Each row, then one of two labels for whether it has a hidden trait; a new part has new ones
[-0.08  0.69  2.39  0.69  5.79 -1.70 -0.98  1.42  1.97  4.10 -1.60  2.32
 -0.01 -0.49  0.45 -5.41  0.62 -0.29  0.76 -4.49 -1.03  3.01 -0.59  0.03] : Gili
[-1.29  0.65  1.89  0.61  2.89 -2.22 -0.76  0.93  1.53  3.24 -2.50  1.18
 -0.10  0.08  0.54 -2.68  1.26 -2.13  2.67 -2.79 -1.34  2.91 -0.80  0.43] : Gili
[-0.58  0.97  0.41  0.53  4.30 -4.11 -0.98  0.86 -0.34 -1.10 -2.53  1.26
 -1.25  0.07  1.29  1.32  2.14 -3.94  2.40 -5.84 -3.99  3.45 -0.72  0.25] : Faruf
[ 0.05 -0.40  0.79  0.54  4.61 -3.54  0.19  1.40  4.13  1.20 -2.81  1.77
 -0.23 -0.27  0.73  0.45  0.82 -3.04  2.17 -5.19 -4.64  3.26 -0.68  0.00] : Gili
[-0.17  0.25  1.37  0.89  3.89 -0.63  0.42  1.62  1.21  4.61 -0.31  0.62
  1.54 -0.39  0.68 -2.00 -0.08 -1.60  0.26 -4.28 -2.25  3.01 -0.88  0.09] : Gili
[-0.22  0.32  1.12  0.82  4.17 -2.98  0.57  1.24 -0.15  0.85 -1.06  0.91
 -1.60  0.03  0.12  0.61  1.43 -2.17  1.84 -1.90 -1.78  4.61 -1.07  0.12] : Faruf
[-0.12 -1.07  0.83  0.28  4.10 -3.31  0.00  1.34  1.13 -0.55 -2.54  0.32
 -1.10 -0.08 -0.48 -1.12  1.60 -1.46  1.97 -5.05 -0.22  2.13 -1.47  0.10] : Faruf
[-0.80  2.15  1.11  0.63  0.61 -2.74 -1.76  1.69 -1.70  0.82 -0.64  1.12
 -0.28  0.06  1.21 -1.87  2.49 -0.63  0.75 -5.57 -0.08  2.75 -0.90  0.35] : Faruf

Next part:
[ 0.37  0.15  5.18  3.26 -0.89 -0.43  1.56 -1.48 -0.87 -1.17 -9.11 -4.19
 -0.15 -1.02 -0.04  5.25] : J
[ 0.30  0.68  1.53  0.89 -1.70  0.27  0.34  1.32  0.63  1.78 -6.91  0.85
  0.05 -0.11 -0.72 -1.58] : J
[ 0.24 -0.38  2.74 -1.81  1.38 -0.54 -0.03 -0.33 -2.21 -1.51 -2.99 -8.88
  0.14  0.61  2.13  3.68] : Y
[ 0.80 -1.94  3.77  2.58  0.50  0.61  0.72  0.98 -2.14 -1.59 -0.23 -7.63
  0.31  0.41  0.34  2.45] : J
[ 0.38  1.53 -1.53  0.39  0.36  0.66  0.09 -1.99  0.50 -0.07  1.25  2.96
  0.26  0.26 -0.24 -0.61] : Y
[ 0.77 -0.38  3.21  0.63  0.13  1.21 -0.15  0.73 -0.76  0.28  1.89 -5.23
  0.40  0.70 -0.08 -3.42] : J
[ 0.61  1.53 -1.82  1.51  2.24 -0.30 -0.96 -1.41 -0.32 -2.37  1.42  1.82
 -0.09  0.75 -0.27 -0.14] : Y
[ 0.26  1.10  1.01 -2.41  1.78 -0.28 -0.82 -1.35 -1.71 -1.53 -1.17 -6.88
 -0.04  0.87  1.77 -0.10] : Y
[ 0.46  1.63 -8.68  4.88  1.42  2.21 -1.31  2.30  1.65  0.57 -2.58  7.98
  0.19  0.31 -2.16 -8.88] : Y
[ 0.93 -1.38  0.50  3.17  0.53  1.89  0.09  0.28 -1.12 -0.57  5.61 -6.04
  0.09  0.55 -0.24 -1.80] : Y
[-0.29  0.75  1.77 -2.85 -0.27 -0.53  0.07 -0.19  0.66  0.03  7.88  0.08
 -0.14  0.85  0.69 -2.43] : Y
[ 0.27  1.68 -0.62 -0.63 -0.41 -0.24  0.05 -2.48  0.76 -0.53  0.68  4.05
 -0.26  0.55 -0.27  1.77] : Y
[-1.47  1.34  4.35 -8.70 -2.01 -3.29  0.92 -1.69  1.54  1.39 -2.66  6.08
  0.09 -1.42  0.85  2.71] : Y
